Below are the code and all the weights of a small trained network. Each question names an input and a target symbol and asks about switching units off, where a switched-off unit gives its printed mean instead of its output.

import numpy as np


def w(rows, s, z=0):
    codes = np.array(rows[::2]) - 128.0
    scale = np.full(codes.shape[1], s)
    scale[-1] = z or s
    return codes * scale


def softmax(a):
    e = np.exp(a - a.max(-1, keepdims=True))
    return e / e.sum(-1, keepdims=True)


def log_softmax(a):
    a = a - a.max(-1, keepdims=True)
    return a - np.log(np.exp(a).sum(-1, keepdims=True))


def net(x, mask):
    ids = ['βγεηστφψ'.index(c) for c in x.split()]
    T = len(ids)
    res = E[ids] + P[:T]
    u = 0
    for l in range(2):
        r = res
        for j in range(3):
            rows = slice(3 * j, 3 * j + 3)
            q, k, v = (r @ M[l][rows].T for M in (Q, K, V))
            z = softmax(np.where(np.tri(T) > 0, q @ k.T / 3**0.5, -1e9)) @ v
            o = O[l][rows]
            res = res + np.where(mask[u + j], z, o[:, -1]) @ o[:, :-1]
        u += 3
    return log_softmax(res[-1] @ U[:, :-1].T + U[:, -1])


Q, K, V, O = {}, {}, {}, {}
E = w([
[181,159,144,220,82,117,202,152],'β',
[101,215,91,103,105,47,213,147],'γ',
[122,119,207,154,128,190,137,90],'ε',
[157,139,136,36,206,123,249,73],'η',
[83,157,185,100,160,68,153,72],'σ',
[88,113,153,86,88,102,36,118],'τ',
[94,173,179,98,65,197,128,179],'φ',
[150,99,141,170,120,32,107,32],'ψ',
],0.013)
P = w([
[131,77,141,103,106,61,151,178],'0',
[180,184,156,81,120,85,3,138],'1',
[162,120,134,155,132,172,115,138],'2',
[110,129,102,124,72,130,138,77],'3',
[165,206,179,139,123,88,67,119],'4',
[135,106,143,127,132,174,144,116],'5',
[72,151,115,143,84,129,164,53],'6',
[198,235,191,151,130,72,131,88],'7',
[125,93,153,111,129,172,154,104],'8',
],0.018)
Q[0] = w([
[168,195,190,112,133,33,120,126],'0.h0',
[118,159,178,172,90,88,74,163],'0.h0',
[93,132,151,67,205,155,114,181],'0.h0',
[84,71,26,166,132,146,152,152],'0.h1',
[158,202,103,120,115,51,135,152],'0.h1',
[81,118,76,105,133,95,164,124],'0.h1',
[198,136,107,172,112,132,112,61],'0.h2',
[136,254,198,113,102,93,107,100],'0.h2',
[177,150,152,68,128,104,171,84],'0.h2',
],0.011)
K[0] = w([
[127,159,114,179,116,76,146,105],'0.h0',
[110,155,160,177,23,94,106,135],'0.h0',
[167,172,115,141,172,147,75,148],'0.h0',
[254,150,83,124,149,97,78,193],'0.h1',
[73,168,40,169,126,107,152,136],'0.h1',
[136,163,99,106,191,97,134,165],'0.h1',
[74,122,145,79,99,141,120,97],'0.h2',
[41,98,105,193,97,160,162,78],'0.h2',
[104,157,146,119,142,158,206,92],'0.h2',
],0.013)
V[0] = w([
[150,140,105,147,157,102,132,52],'0.h0',
[189,192,124,130,150,99,90,188],'0.h0',
[129,47,154,124,89,113,93,162],'0.h0',
[137,124,101,180,114,30,150,60],'0.h1',
[254,154,152,181,151,140,127,199],'0.h1',
[159,139,174,154,220,154,167,65],'0.h1',
[92,66,94,174,127,141,150,99],'0.h2',
[65,215,83,191,97,173,155,118],'0.h2',
[148,209,74,70,173,125,204,149],'0.h2',
],0.01)
O[0] = w([
[153,107,185,75,108,177,106,182,177],'0.h0',
[144,68,205,149,135,65,110,72,130],'0.h0',
[118,179,143,147,136,66,189,147,112],'0.h0',
[97,118,2,162,105,122,129,69,255],'0.h1',
[112,241,141,47,145,102,140,144,80],'0.h1',
[23,167,195,193,140,95,153,74,126],'0.h1',
[70,139,145,46,115,77,177,93,128],'0.h2',
[194,209,173,55,98,137,117,99,147],'0.h2',
[182,215,96,167,169,97,140,165,175],'0.h2',
],0.0088,0.0065)
Q[1] = w([
[94,216,91,152,129,152,112,87],'1.h0',
[166,135,183,173,82,230,129,120],'1.h0',
[210,155,87,88,142,138,103,83],'1.h0',
[151,196,44,131,132,133,116,82],'1.h1',
[143,150,114,152,179,180,235,107],'1.h1',
[63,85,93,42,138,160,109,105],'1.h1',
[167,103,201,81,215,176,2,147],'1.h2',
[188,159,211,133,209,72,197,192],'1.h2',
[75,137,197,122,223,193,139,154],'1.h2',
],0.0077)
K[1] = w([
[107,167,126,166,124,200,42,110],'1.h0',
[93,138,143,178,73,192,229,167],'1.h0',
[175,139,60,100,170,174,122,79],'1.h0',
[71,178,63,119,93,104,193,124],'1.h1',
[106,160,152,182,111,89,136,93],'1.h1',
[125,30,102,180,153,49,139,219],'1.h1',
[121,110,165,179,155,163,85,242],'1.h2',
[125,154,108,68,254,114,199,228],'1.h2',
[34,122,168,126,182,190,146,183],'1.h2',
],0.0074)
V[1] = w([
[122,60,194,119,201,58,36,166],'1.h0',
[159,204,171,71,118,218,128,97],'1.h0',
[110,156,127,100,108,14,213,224],'1.h0',
[102,183,144,150,95,97,53,141],'1.h1',
[123,175,170,198,172,176,29,86],'1.h1',
[70,164,83,40,169,120,14,57],'1.h1',
[63,94,98,74,120,156,255,196],'1.h2',
[129,117,154,64,206,160,89,76],'1.h2',
[158,153,162,156,177,223,143,42],'1.h2',
],0.0056)
O[1] = w([
[143,209,132,132,175,150,121,32,21],'1.h0',
[76,117,92,200,112,98,164,181,43],'1.h0',
[110,88,110,54,154,221,124,88,193],'1.h0',
[173,86,141,104,93,184,115,11,119],'1.h1',
[134,71,214,132,116,129,185,46,2],'1.h1',
[215,125,179,22,253,104,123,27,56],'1.h1',
[107,151,181,116,49,116,100,239,87],'1.h2',
[176,135,62,75,150,104,124,149,32],'1.h2',
[175,160,82,116,219,92,66,188,89],'1.h2',
],0.0062,0.005)
U = w([
[188,150,88,146,206,163,53,196,153],'β',
[72,87,77,175,72,169,131,159,254],'γ',
[150,52,106,81,146,181,112,127,7],'ε',
[125,254,118,58,98,149,135,79,173],'η',
[83,102,195,66,125,59,183,82,42],'σ',
[103,143,192,182,166,35,110,154,132],'τ',
[108,94,86,163,194,124,165,74,12],'φ',
[182,132,188,72,99,160,91,172,21],'ψ',
],0.007,0.0024)

Each question gives the input, a string of symbols that net reads in full, and the target symbol t.
The units are the heads (3 rows each of Q, K, V and O). Each row of codes is followed by its name. A weight is (code - 128) times the scale printed after its matrix; where a second scale follows, it is the last column's (O and U).
mask holds one flag per head, layer by layer. A switched-off head (its flag False) gives its mean, the last column of its rows in O, instead of its output. The means were averaged over made-up inputs and are rounded, as every weight is.
A unit's drop is (log p(t) with every unit on - log p(t) with that unit switched off) / (log p(t) with every unit on - log p(t) with every unit switched off).
The circuit of an input: a set's keep is (log p(t) with only the set's units on - log p(t) with every unit switched off) / (log p(t) with every unit on - log p(t) with every unit switched off). Starting from all 6 units, units are removed one at a time, each time the one whose removal leaves the highest keep (on an exact tie, the one counted first), for as long as the keep stays at least 0.8.
units of the circuit, in order: the units of the circuit, biggest drop first
unit that matters most: the unit with the biggest drop
heads that matter: for each layer, one digit per head in row order, 1 if its drop is at least 0.15 and else 0, layers parted by /
input γ β ε η ε η σ η, target φ: units of the circuit, in order -> [0.h1]
input β η η ψ η φ ε τ, target σ: units of the circuit, in order -> [0.h1; 0.h2]
input φ η η β σ β ε γ, target σ: units of the circuit, in order -> [0.h2; 0.h1; 0.h0]
input φ σ η, target β: units of the circuit, in order -> [0.h2; 1.h2]
input φ σ ε φ ψ ε η β, target τ: units of the circuit, in order -> [0.h2; 0.h1; 1.h0]
input ψ τ φ β φ σ β ψ, target η: heads that matter -> 001 / 000
input γ β σ β σ β η β η, target γ: units of the circuit, in order -> [0.h0; 1.h0]
input β τ β η τ, target τ: heads that matter -> 111 / 000
input η β β η β, target τ: units of the circuit, in order -> [0.h0; 0.h1]
input φ φ β σ ε, target φ: units of the circuit, in order -> [0.h1; 1.h2]
input ψ σ ε φ β, target ψ: units of the circuit, in order -> [0.h1; 0.h2]
input β β η β τ σ, target σ: units of the circuit, in order -> [0.h1; 1.h1]
input ψ ψ ψ ε φ ψ η η, target τ: heads that matter -> 011 / 100
input β σ β ε ε σ ψ φ, target γ: heads that matter -> 110 / 000
input ε γ σ ψ ψ, target γ: heads that matter -> 111 / 010
input η β β ε β, target σ: heads that matter -> 101 / 000
input γ η ε η ψ β ε τ, target σ: unit that matters most -> 0.h2
input ψ ε τ τ η, target ε: heads that matter -> 010 / 000
input ψ β τ, target ε: heads that matter -> 101 / 100
input β ε τ ε φ η γ β, target β: heads that matter -> 111 / 001
